In the rows, 128 means zero.
Each row is followed by its class.
130 127 133 127 123 101 147 138 134 100 101 146 145 120 150 150 129 148 127 131 115 171 176 115 70 137 168 83 164 119 52 111 168 115 173 178 115 96 127 197 124 125 124 103 132 190 156 127 122 79 150 139
sige
140 159 142 101 182 125 101 128 116 111 139 94 150 152 149 127 110 130 155 133 112 200 163 94 128 175 105 137 166 95 133 122 98 135 120 145 134 131 83 91 138 149 73 73 82 145 190 89 103 112 115 182
Lodot
103 90 167 151 130 127 102 106 128 139 107 104 102 115 141 153 105 130 138 136 78 143 83 132 160 91 112 117 134 110 110 132 133 144 123 95 73 141 118 142 84 98 171 116 138 117 142 138 80 148 88 122
pilob
166 133 197 102 149 171 82 156 162 184 107 121 123 156 142 133 109 120 174 100 100 201 137 200 166 152 140 112 135 103 163 108 115 141 133 157 79 121 92 97 102 155 110 77 66 131 144 46 136 165 107 119
pilob
145 159 106 85 137 67 123 128 164 133 156 76 137 142 119 174 159 107 136 167 182 182 67 90 163 157 186 130 130 114 116 131 152 178 155 154 77 132 111 142 146 162 77 111 85 122 106 88 126 97 102 113
pez
172 106 141 130 146 135 121 174 102 162 127 88 128 117 92 154 130 76 126 120 84 134 152 110 90 136 120 121 95 111 152 133 95 156 96 124 140 124 75 160 116 106 121 165 122 107 122 143 74 111 153 149
pez
124 111 135 198 111 43 140 138 109 109 86 95 99 105 112 112 85 125 111 167 86 147 115 158 80 177 145 106 149 125 92 100 129 127 138 136 110 139 149 150 135 120 161 120 135 159 203 182 157 76 126 135
sige
186 95 147 157 131 142 118 129 98 123 119 105 123 153 94 106 117 145 122 119 102 111 163 141 177 114 137 123 123 149 95 110 145 91 177 138 129 135 137 153 107 101 135 160 130 129 198 123 115 87 125 126
Nen
100 115 180 135 112 36 164 98 82 143 114 41 141 132 110 204 147 56 112 222 107 181 16 81 110 137 141 130 92 107 190 108 129 162 95 104 71 180 111 114 194 100 93 128 91 143 136 116 125 115 144 141
Nen
159 129 165 106 129 89 138 143 168 178 151 162 158 155 107 179 150 91 182 117 71 229 123 124 196 170 170 136 102 73 98 125 105 184 136 121 65 128 72 105 123 170 121 101 82 178 169 49 94 124 101 151
reri
108 138 162 144 132 156 147 115 146 107 114 133 147 128 89 74 150 134 99 102 160 140 176 134 157 115 112 112 147 160 127 113 137 58 142 132 146 118 104 125 130 125 123 129 117 82 132 101 159 137 118 108
reri
125 143 130 134 86 122 163 131 138 149 87 209 86 135 87 102 170 152 109 111 154 186 125 173 150 113 155 76 120 148 37 134 106 105 178 148 89 97 137 185 122 177 137 124 79 171 179 69 127 59 127 104
difa
173 158 103 126 147 92 172 118 151 146 141 113 135 178 129 81 117 88 120 116 121 143 199 126 119 137 132 127 137 146 99 66 103 100 151 109 99 99 149 103 128 145 109 116 161 91 141 83 108 114 144 155
reri
153 159 115 131 160 111 125 197 96 150 98 85 129 75 86 144 190 158 129 120 171 142 94 107 89 147 132 119 77 158 173 135 134 94 111 184 137 137 77 148 126 155 140 169 111 168 136 122 114 131 147 105
bom
92 121 144 157 132 131 128 100 99 123 98 95 81 109 113 106 108 90 129 151 100 143 97 102 105 143 124 136 126 129 167 104 124 121 84 129 53 161 139 71 179 136 144 109 89 110 130 88 182 96 147 124
sige
53 127 125 113 85 41 144 138 141 95 114 105 97 120 145 171 94 116 145 182 100 147 91 138 64 106 129 138 129 125 84 153 165 135 130 105 109 130 168 189 101 96 143 184 145 141 136 164 145 127 133 121
Dufo
141 130 145 170 135 84 113 135 108 140 77 53 111 172 156 96 133 144 137 132 157 140 103 91 133 141 160 90 142 152 122 101 149 96 174 147 117 127 149 131 106 187 147 83 92 116 128 79 101 94 110 86
bom
119 156 167 161 144 191 187 140 137 100 124 117 127 129 89 100 132 165 133 164 108 184 174 128 184 124 104 159 90 123 155 149 138 75 142 167 145 100 82 130 72 100 120 165 132 117 99 135 68 169 125 127
bom
214 157 202 141 134 152 147 149 146 165 81 162 109 82 44 109 138 162 147 90 98 165 112 132 132 125 99 119 101 122 165 116 78 85 117 131 111 98 56 95 113 134 100 130 87 155 129 105 72 143 130 95
pez
113 116 73 139 105 118 172 136 136 174 139 158 66 122 98 137 150 131 102 136 167 67 121 101 69 79 155 102 151 117 123 90 151 121 145 121 80 139 158 166 169 151 144 146 143 149 131 143 178 75 144 128
Dufo
196 112 145 123 145 112 105 114 101 133 89 88 112 99 97 164 123 140 164 145 141 102 98 76 128 139 131 149 126 127 168 140 164 132 111 135 128 160 114 124 158 102 138 134 105 134 93 148 139 154 168 98
Lodot
101 87 133 185 127 232 111 113 73 100 133 159 162 63 131 115 146 99 114 151 154 104 160 99 44 145 108 154 74 159 200 129 107 97 97 106 144 179 96 170 180 57 133 165 185 140 86 171 157 151 173 175
Nen
151 128 102 184 131 125 101 172 121 92 173 55 107 93 145 133 68 160 148 129 158 85 163 121 124 119 138 94 122 166 76 110 156 118 166 116 134 126 121 143 114 105 87 117 166 180 168 78 68 81 94 94
sige
92 68 142 154 145 124 116 146 136 179 101 115 130 166 133 69 132 102 125 122 126 121 120 116 85 112 151 117 110 109 164 111 119 143 103 132 127 137 146 134 110 134 197 71 91 95 151 119 95 87 134 114
bom
168 85 186 115 108 112 129 127 156 117 72 158 202 132 127 149 118 90 165 94 50 164 133 86 137 155 127 140 124 91 96 130 146 151 107 155 130 136 128 150 106 100 170 101 95 149 137 133 116 128 118 98
Lodot
159 165 78 128 141 113 147 173 129 163 149 110 104 152 122 177 149 126 111 137 126 128 205 75 110 161 130 120 102 142 175 140 92 115 137 107 121 94 75 175 154 123 65 148 108 215 133 161 107 74 108 100
pez
152 165 93 136 134 89 126 145 117 152 121 109 131 147 123 141 144 118 103 137 180 118 157 103 99 130 142 147 116 155 99 116 125 69 153 136 152 126 142 148 137 133 120 155 172 145 134 158 108 117 130 140
Lodot
138 148 115 151 145 90 121 185 91 139 135 102 153 141 155 165 111 103 116 105 91 137 97 170 128 170 182 93 109 151 112 106 127 172 142 121 100 111 119 177 144 162 102 104 101 207 188 93 99 64 105 114
pilob
140 112 151 117 150 97 173 146 129 144 133 102 172 153 120 136 92 73 146 174 111 202 106 88 117 191 149 176 113 92 190 101 135 111 112 164 120 117 130 46 157 141 159 121 64 138 140 54 133 127 142 125
sige
120 124 147 127 148 102 100 106 117 89 119 96 77 115 127 159 124 129 160 127 49 202 115 131 161 127 149 122 124 98 123 101 119 183 63 130 15 129 110 106 126 144 113 107 89 111 150 59 120 177 105 128
sige
108 138 160 116 116 199 88 107 130 101 149 185 127 169 173 153 140 121 137 127 103 112 116 142 125 102 142 130 91 132 145 170 135 158 129 114 92 115 122 172 107 100 115 111 140 140 154 127 121 150 116 168
Nen
128 107 155 105 169 160 127 171 113 131 142 170 164 145 128 162 148 116 94 132 134 180 101 39 102 121 88 132 134 119 144 131 130 166 120 178 89 133 92 138 127 170 141 111 78 194 149 88 149 61 110 128
bom
42 106 231 77 96 107 148 134 167 120 87 133 86 88 91 201 127 114 159 128 107 147 103 167 124 93 116 106 112 59 161 152 141 178 111 136 115 94 77 168 121 87 128 97 73 74 49 145 172 188 137 132
pez
136 156 141 140 162 120 136 158 110 177 116 111 149 98 125 115 162 118 131 123 130 175 113 126 103 197 135 130 89 111 215 117 98 65 94 145 112 154 77 110 154 158 154 154 111 127 145 135 191 158 121 127
difa
202 101 143 138 131 191 91 143 107 142 94 40 114 136 123 148 122 80 167 119 158 77 175 96 151 89 124 101 134 113 159 136 132 156 89 122 132 166 106 117 125 107 100 84 90 88 61 147 119 135 187 83
Lodot
151 127 143 80 126 143 176 132 138 159 129 212 103 116 87 175 139 145 115 92 120 162 101 133 84 139 118 139 158 70 135 131 103 102 132 174 152 77 115 134 150 166 201 133 104 159 108 154 175 110 132 150
sige
165 176 124 72 166 177 68 123 145 133 163 203 173 151 104 120 143 136 98 111 125 190 154 157 155 131 139 122 155 122 130 126 119 91 156 147 135 90 101 114 111 154 132 111 127 93 115 107 143 145 118 112
sige
137 86 177 130 172 141 114 163 133 153 133 116 112 108 174 182 108 148 173 112 69 144 76 135 124 122 152 97 113 100 162 134 163 186 90 141 34 151 109 99 99 122 131 62 106 181 152 103 95 116 156 84
difa
73 138 165 118 165 183 144 127 122 88 144 185 160 43 180 147 109 161 137 88 107 175 117 130 73 167 124 132 115 117 149 146 171 122 109 184 130 117 97 130 145 133 149 128 142 169 136 104 117 132 200 137
sige
146 115 120 87 150 165 152 121 153 161 108 120 94 158 123 140 140 117 138 129 90 151 185 97 145 117 102 133 101 101 165 132 107 143 121 144 93 113 80 143 105 131 102 129 97 121 137 108 79 121 127 121
Lodot
178 120 78 103 137 74 127 141 157 190 146 77 141 124 114 131 128 77 133 109 100 138 120 115 116 129 151 102 110 113 141 115 138 149 108 116 132 147 100 142 132 84 115 152 131 113 120 107 61 98 164 117
pez
208 185 82 129 143 101 134 135 131 170 102 135 139 163 109 116 143 118 109 119 144 91 105 90 162 139 130 146 98 144 170 107 90 83 126 130 100 130 108 99 144 135 112 123 120 160 128 146 145 127 78 107
Lodot
112 164 95 102 131 152 115 138 144 86 136 191 145 97 132 163 129 113 142 92 123 155 112 112 107 168 141 146 161 97 122 157 136 124 130 163 118 106 107 145 157 150 125 139 116 153 96 128 142 114 132 171
pez
146 97 188 49 122 147 149 163 193 140 106 166 146 98 86 151 123 144 189 156 73 175 146 145 73 111 115 106 118 82 166 161 178 146 145 181 106 121 64 145 94 107 109 154 101 142 146 76 127 131 192 142
reri
143 130 125 100 143 119 153 150 142 183 113 144 127 98 79 113 141 92 157 116 78 145 108 105 61 198 103 133 102 98 149 103 99 127 121 140 139 111 74 89 146 159 143 189 90 123 151 39 99 116 117 153
bom
155 154 153 124 164 148 126 98 130 137 126 120 175 159 93 147 177 95 103 149 114 147 120 99 177 125 161 149 119 89 157 116 128 142 125 111 82 150 121 91 140 144 90 95 88 122 134 111 126 109 108 93
Dufo
124 150 153 176 116 166 130 99 137 100 137 140 157 137 152 130 94 105 135 115 85 115 129 40 131 148 115 144 108 115 136 113 114 92 134 112 70 142 117 127 140 81 107 120 123 181 156 105 120 101 48 134
Dufo
100 133 172 108 128 161 107 128 151 77 132 93 104 75 121 135 93 155 147 115 146 96 110 152 142 69 92 119 117 109 160 160 186 137 110 115 146 141 129 120 117 81 121 97 116 101 90 111 172 132 162 100
pez
64 128 118 112 136 218 159 129 137 134 150 191 73 123 117 104 132 130 116 122 123 148 131 173 143 111 124 172 110 128 161 140 146 96 90 138 108 94 127 140 143 143 167 177 109 114 93 122 164 161 132 126
difa
200 188 123 139 126 57 103 101 114 101 94 62 176 91 91 75 112 109 146 126 118 169 173 96 116 193 134 111 152 125 102 86 129 67 144 126 153 145 105 115 185 138 87 172 111 108 142 105 142 96 163 133
reri
97 175 161 149 123 143 119 181 146 108 102 85 97 133 150 96 143 117 141 79 163 145 128 148 120 108 120 127 106 179 149 166 134 129 106 164 138 105 92 159 97 154 113 88 124 142 124 123 86 106 125 128
reri
122 100 131 119 147 138 105 144 119 144 157 173 138 129 151 166 118 152 140 137 98 114 108 97 117 131 125 129 131 150 134 163 126 158 147 92 130 121 87 154 111 110 103 137 143 179 101 149 83 122 113 124
pez
85 119 176 96 170 101 122 158 112 149 109 105 165 74 147 172 100 140 146 160 142 107 77 182 118 127 125 141 64 111 196 144 147 163 117 106 126 166 110 86 123 95 105 114 109 135 102 86 152 151 163 69
Dufo
88 194 158 146 133 144 121 172 128 107 127 118 178 130 144 151 155 88 91 86 151 171 151 129 127 155 105 122 153 122 130 121 108 108 145 152 171 92 84 171 151 167 108 68 112 204 168 160 117 90 61 168
pilob
121 101 135 72 122 105 97 104 135 128 132 128 111 115 124 170 109 133 143 129 83 109 79 119 152 96 116 127 123 99 146 118 158 167 127 126 66 169 151 107 123 136 125 174 100 111 126 133 183 133 160 88
Dufo
136 119 183 133 113 154 127 145 117 162 78 120 117 134 133 105 115 93 148 77 93 148 148 141 110 105 111 128 114 117 122 115 131 103 122 125 159 108 94 165 143 156 148 115 95 174 135 66 80 99 128 165
reri
100 148 172 58 137 119 181 125 163 136 161 164 171 161 150 172 110 106 110 114 135 161 100 127 97 97 94 147 167 57 155 128 111 114 163 154 143 95 116 134 136 172 107 143 130 125 107 127 143 123 110 187
pilob
194 135 89 114 128 170 141 135 121 137 135 139 132 99 79 133 123 113 129 172 155 101 156 154 73 177 122 137 119 142 160 126 113 95 135 148 137 141 108 123 168 105 99 214 146 124 118 119 165 153 176 174
reri
88 130 145 94 136 196 147 139 120 151 125 148 132 134 117 111 158 135 120 84 162 120 160 150 78 104 93 126 134 118 150 134 92 47 130 128 205 113 112 138 126 151 145 159 125 86 44 117 175 146 127 134
bom
111 134 143 112 140 136 126 137 132 94 96 117 158 151 145 134 145 83 132 87 89 209 214 117 124 153 112 135 170 92 120 131 124 109 99 162 150 98 109 151 126 164 151 119 94 118 154 118 105 137 141 172
reri
204 111 141 138 162 139 97 181 129 156 128 127 161 114 90 153 142 113 143 123 159 163 115 112 125 142 150 133 83 153 194 125 124 110 139 132 92 147 74 106 123 119 112 135 117 155 130 62 105 115 138 61
Nen
191 82 153 99 111 159 148 142 158 180 113 216 104 126 97 178 90 148 183 116 150 126 99 117 103 103 130 125 161 94 102 140 152 115 191 163 124 131 112 124 128 113 147 106 123 189 91 70 120 111 164 155
Lodot
147 152 194 148 129 194 143 113 96 96 111 114 140 108 130 97 138 173 164 138 126 188 127 150 191 146 157 167 112 129 115 125 153 95 96 161 139 120 130 115 117 133 135 142 99 107 74 134 145 219 156 153
pez
160 137 158 150 128 136 66 100 125 102 148 138 146 100 135 116 121 146 142 94 154 146 126 51 97 114 133 99 127 178 94 119 123 105 140 121 72 157 101 164 142 106 100 125 152 145 129 110 118 102 140 129
reri
134 100 120 167 122 110 154 128 96 140 128 106 135 129 133 118 124 103 114 108 87 133 124 115 98 174 136 158 141 122 103 89 108 103 109 111 171 129 160 134 149 142 168 149 155 130 107 158 118 115 103 172
pez
100 113 145 145 116 164 116 96 100 122 124 130 87 163 143 117 114 146 144 163 143 65 87 80 117 118 128 147 140 156 159 133 99 120 123 119 80 133 159 104 120 118 127 135 124 69 88 125 136 172 79 134
Dufo
139 127 179 113 168 111 107 131 76 151 78 67 111 105 121 170 142 125 154 134 97 103 123 127 129 123 146 112 119 88 184 140 130 173 86 113 97 141 109 96 168 173 114 69 57 135 128 125 138 99 177 70
sige
69 132 96 108 119 126 141 132 144 94 147 103 77 113 141 153 137 157 108 109 128 94 160 149 155 79 94 123 100 139 125 160 168 119 122 118 162 102 118 159 90 110 150 196 157 116 138 161 118 156 142 130
reri
127 132 184 93 123 163 177 130 149 124 118 161 127 132 102 156 150 127 163 130 123 208 137 191 193 94 169 129 159 39 104 129 193 135 132 176 112 108 139 121 137 182 141 100 75 118 101 62 147 166 178 148
difa
211 133 116 131 145 195 131 141 132 178 100 148 142 205 92 98 158 109 135 164 106 179 148 120 144 111 139 169 86 135 211 142 118 70 124 139 133 127 124 115 98 117 151 129 109 160 78 96 73 155 145 114
bom
130 112 185 134 128 143 107 105 136 159 163 149 170 108 166 129 83 132 174 167 95 102 104 118 62 142 157 143 112 102 125 107 140 154 143 111 66 176 143 130 158 103 96 131 179 151 135 120 149 119 123 180
pilob
242 129 63 94 188 166 120 131 82 140 167 113 169 122 86 133 157 116 119 96 125 102 147 84 117 134 129 131 146 151 158 99 77 87 152 142 111 155 82 142 169 172 69 177 143 156 127 148 120 91 143 134
sige
131 80 89 116 122 147 127 129 95 121 144 134 147 102 97 142 137 110 127 159 112 124 104 123 117 118 126 132 126 121 154 122 136 132 133 85 133 163 132 137 155 139 151 152 134 126 103 131 159 85 158 105
Nen
152 113 125 134 126 117 151 112 119 106 104 62 90 97 73 154 157 149 117 105 151 103 190 97 108 89 101 96 162 105 150 139 114 67 128 113 166 139 104 180 141 88 109 163 126 103 90 217 154 125 167 116
pez
184 110 164 92 136 122 154 163 140 178 84 82 104 109 105 130 163 130 153 106 154 179 134 128 108 97 140 77 131 126 132 116 143 131 109 193 101 125 88 161 116 128 113 119 80 123 98 95 99 118 183 83
difa
179 83 158 104 111 115 66 94 164 133 142 156 110 126 125 124 60 141 213 129 30 124 82 141 144 106 132 126 115 125 119 122 159 165 142 82 42 183 133 91 114 92 110 136 138 152 134 48 146 131 141 133
reri
165 174 121 140 154 120 121 148 99 141 122 160 151 117 89 123 179 138 105 149 127 116 61 87 119 136 145 160 62 206 190 124 110 101 122 126 41 161 105 127 161 141 71 152 135 205 139 146 161 114 118 117
pez
53 135 111 101 131 72 130 90 143 87 133 72 135 90 164 130 87 119 155 164 128 135 144 122 56 181 123 118 123 89 154 97 150 102 139 104 123 153 168 127 166 113 141 137 134 63 83 109 233 140 162 119
bom
132 106 133 195 130 158 148 183 120 119 128 102 92 108 119 74 95 140 123 108 130 120 139 91 106 101 90 134 77 152 132 94 148 132 112 157 132 125 122 145 118 130 148 133 118 201 180 64 73 65 113 132
bom
129 124 161 125 123 165 121 91 133 117 143 160 94 152 135 134 121 145 150 115 74 155 138 74 123 114 109 103 134 120 137 122 121 148 129 135 67 120 122 165 120 118 134 101 125 113 102 101 113 138 126 143
bom
100 136 170 110 126 160 154 157 156 173 136 184 100 129 136 146 117 155 125 140 142 161 94 139 62 143 104 157 128 121 158 138 112 75 128 170 127 100 120 122 107 105 170 124 158 140 97 137 160 163 92 193
pez
101 116 138 126 131 113 156 140 130 137 136 124 127 119 112 134 99 117 128 171 110 142 120 106 106 128 122 143 102 97 159 124 144 147 130 133 115 141 117 142 132 83 143 134 106 152 155 134 148 96 143 142
Dufo
197 86 69 175 147 59 103 115 116 125 106 77 89 134 127 122 83 84 158 137 35 126 118 156 141 155 169 122 142 114 127 86 112 184 99 92 63 160 136 57 113 118 115 143 145 107 113 123 80 142 159 114
sige
179 128 128 135 145 59 136 143 124 164 58 108 149 130 105 132 182 83 128 102 88 146 130 95 159 147 154 109 97 121 138 110 133 177 90 136 81 138 109 76 135 161 143 102 68 159 170 110 96 85 186 87
reri
119 135 118 142 111 134 127 152 125 116 120 95 110 114 122 141 130 107 154 150 167 198 96 144 91 130 172 117 123 140 125 140 170 101 157 149 115 146 120 160 144 173 125 127 117 166 127 57 104 88 189 158
reri
151 108 123 134 128 82 165 119 142 180 157 133 105 197 125 111 140 131 127 159 80 110 132 80 135 119 127 124 136 132 82 101 118 170 138 120 87 127 143 130 94 119 134 147 162 110 135 128 107 123 74 154
bom
127 119 180 101 176 178 150 158 122 123 101 134 120 145 105 183 130 146 135 144 126 166 150 137 142 91 92 102 166 83 161 137 104 124 156 153 84 109 62 154 113 143 89 62 61 173 117 127 136 124 122 127
bom
99 131 90 136 113 63 147 105 120 147 77 119 126 120 71 89 155 77 97 131 130 120 101 119 133 181 138 141 118 113 144 120 137 115 120 147 146 168 138 128 190 149 171 158 96 76 169 99 195 83 118 141
Lodot
127 143 101 193 137 89 148 121 119 173 108 117 96 143 146 79 160 127 66 120 115 136 154 102 137 141 99 104 77 157 156 97 90 160 99 108 136 128 120 131 120 128 149 107 135 164 152 179 74 93 142 97
bom
194 141 113 157 121 67 118 98 117 152 136 144 139 168 86 88 146 130 135 150 115 75 75 27 101 150 128 137 128 177 111 125 108 102 184 109 112 168 126 116 149 117 96 187 158 160 144 117 125 76 75 152
bom
129 150 163 172 117 142 112 128 140 134 130 148 154 180 205 61 134 102 142 57 99 191 154 108 162 145 170 137 111 131 114 104 161 148 118 147 135 98 145 142 120 192 163 78 118 145 182 77 49 96 133 133
Nen
133 73 193 134 118 190 77 156 142 96 129 129 158 106 113 79 119 142 164 145 175 166 172 173 163 144 117 152 136 140 77 144 133 154 143 171 179 147 134 151 84 97 149 101 125 92 90 145 161 143 102 124
difa
156 116 114 100 125 214 128 135 147 143 144 176 156 125 54 132 122 98 114 83 100 99 203 169 124 124 103 108 131 121 177 125 91 50 169 126 162 118 86 160 146 92 121 146 130 127 117 170 144 103 163 139
reri
